Here is a tiny trained network, its code and every weight. The questions are about switching its units off for an input and a class, where a switched-off unit gives its printed mean instead of its output.

import numpy as np


def w(rows, s, z=0):
    codes = np.array(rows[::2]) - 128.0
    scale = np.full(codes.shape[1], s)
    scale[-1] = z or s
    return codes * scale


def f(y):
    return y / 2 * (1 + np.tanh(0.7978845608 * (y + 0.044715 * y**3)))


def log_softmax(a):
    a = a - a.max(-1, keepdims=True)
    return a - np.log(np.exp(a).sum(-1, keepdims=True))


def net(x, mask):
    res = np.array(x, float).reshape(1, 4) / 4 @ E
    y = f(res @ A[0][:, :-1].T + A[0][:, -1])
    res = res + np.where(mask, y, B[0][:, -1]) @ B[0][:, :-1]
    return log_softmax(res[-1] @ U[:, :-1].T + U[:, -1])


A, B = {}, {}
E = w([
[129,70,104,118,52,138,45,30],'x0',
[77,81,171,229,180,177,136,87],'x1',
[53,168,105,94,53,251,237,77],'x2',
[186,110,61,124,184,255,105,139],'x3',
],0.0087)
A[0] = w([
[189,107,152,154,196,69,55,146,8],'N0',
[183,104,86,118,197,191,121,167,105],'N1',
[91,86,169,215,193,149,149,113,130],'N2',
[140,200,147,166,202,114,165,199,46],'N3',
[129,19,98,145,54,108,2,6,93],'N4',
[161,82,129,176,185,76,53,168,18],'N5',
[83,71,175,209,191,144,122,128,49],'N6',
[131,131,143,138,200,108,196,196,4],'N7',
[166,117,68,118,193,188,107,158,94],'N8',
[77,167,229,133,69,61,166,122,124],'N9',
[92,79,200,222,180,154,101,108,81],'N10',
[135,198,186,152,178,121,161,177,47],'N11',
[177,79,51,117,183,185,106,119,122],'N12',
[190,100,152,133,168,70,56,172,28],'N13',
[191,209,72,63,102,85,111,188,96],'N14',
[193,131,66,142,169,178,100,145,90],'N15',
[198,190,91,21,77,96,87,165,111],'N16',
[72,135,228,109,127,8,118,124,123],'N17',
],0.0068,0.0013)
B[0] = w([
[87,179,75,128,84,227,243,98,207],'N0',
[181,79,145,177,39,123,117,171,176],'N1',
[77,72,155,43,142,134,63,140,185],'N2',
[164,186,204,72,134,158,107,180,175],'N3',
[254,241,240,50,174,186,111,219,255],'N4',
[41,173,79,115,83,234,226,92,204],'N5',
[57,60,147,86,142,96,100,135,180],'N6',
[217,203,217,89,154,167,92,155,165],'N7',
[146,99,116,208,42,87,130,199,173],'N8',
[155,88,153,193,34,133,162,192,196],'N9',
[72,51,151,37,149,102,86,156,193],'N10',
[211,176,200,86,163,128,84,194,164],'N11',
[161,99,144,168,52,118,135,184,184],'N12',
[72,150,75,114,103,211,226,83,204],'N13',
[31,24,99,39,172,75,51,141,190],'N14',
[138,75,103,212,47,74,106,191,170],'N15',
[63,75,157,63,125,118,112,175,201],'N16',
[161,90,119,234,14,111,112,196,211],'N17',
],0.0058,0.0092)
U = w([
[59,179,88,112,88,233,250,107,147],'0',
[248,217,221,84,165,143,74,162,111],'1',
[173,55,131,254,46,81,107,171,111],'2',
[37,18,138,46,169,92,57,143,128],'3',
[139,155,103,156,162,96,115,111,255],'4',
[130,159,71,162,202,115,108,81,63],'5',
[145,157,78,177,184,87,129,85,65],'6',
[148,127,84,148,213,100,127,89,71],'7',
],0.0091,0.0075)

Each question gives the input, the list of numbers given to net, and the class t.
The units are the neurons (one row each of A and B). Each row of codes is followed by its name. A weight is (code - 128) times the scale printed after its matrix; where a second scale follows, it is the last column's (A, B and U).
mask holds one flag per neuron, in row order. A switched-off neuron (its flag False) gives its mean, the last column of its row in B, instead of its output. The means were averaged over made-up inputs and are rounded, as every weight is.
A unit's drop is (log p(t) with every unit on - log p(t) with that unit switched off) / (log p(t) with every unit on - log p(t) with every unit switched off).
The circuit of an input: a set's keep is (log p(t) with only the set's units on - log p(t) with every unit switched off) / (log p(t) with every unit on - log p(t) with every unit switched off). Starting from the 12 units with the biggest drops (on a tie, the unit counted first), units are removed one at a time, each time the one whose removal leaves the highest keep (on an exact tie, the one counted first), for as long as the keep stays at least 0.8.
units of the circuit, in order: the units of the circuit, biggest drop first
unit that matters most: the unit with the biggest drop
top k neurons: the k neurons with the biggest drops, biggest first
drop when u is switched off: that unit's drop, to one decimal
input [-2,6,-8,-7], class 0: top 3 neurons : N5, N0, N13
input [8,1,4,0], class 1: unit that matters most : N4
input [7,5,5,7], class 1: top 2 neurons : N4, N17
input [-6,-8,0,6], class 3: top 2 neurons : N14, N4
input [6,-6,-6,4], class 0: units of the circuit, in order : N13, N0
input [3,-7,-8,-2], class 0: units of the circuit, in order : N0, N13
input [-5,3,-7,-2], class 0: units of the circuit, in order : N5, N0
input [-2,2,3,1], class 4: top 2 neurons : N5, N0
input [8,8,7,6], class 1: units of the circuit, in order : N4, N5
input [1,-7,6,-6], class 3: units of the circuit, in order : N14, N0
input [-6,7,-4,7], class 2: top 4 neurons : N8, N1, N4, N15
input [8,-1,-8,6], class 0: top 2 neurons : N5, N0
input [-8,8,-1,5], class 1: top 2 neurons : N7, N3
input [-3,-2,3,-5], class 2: top 2 neurons : N4, N9
input [0,8,-7,-4], class 3: units of the circuit, in order : N10
input [1,-8,3,7], class 3: top 3 neurons : N14, N16, N17
input [-4,5,-4,-3], class 3: top 3 neurons : N4, N10, N6
input [-3,-7,-5,2], class 3: top 2 neurons : N14, N16
input [1,1,-6,6], class 0: top 4 neurons : N5, N0, N13, N17
input [-5,0,2,5], class 1: unit that matters most : N17
input [-2,-6,4,-6], class 2: top 2 neurons : N9, N17
input [7,6,-3,0], class 1: top 2 neurons : N4, N14
input [6,7,-8,5], class 0: drop when N5 is switched off : 0.5
input [2,-2,-2,-1], class 4: drop when N10 is switched off : 0.2
input [-3,6,-5,-2], class 3: drop when N14 is switched off : -0.2
input [0,-6,3,2], class 3: drop when N14 is switched off : 0.1
input [5,4,-5,-4], class 0: unit that matters most : N5
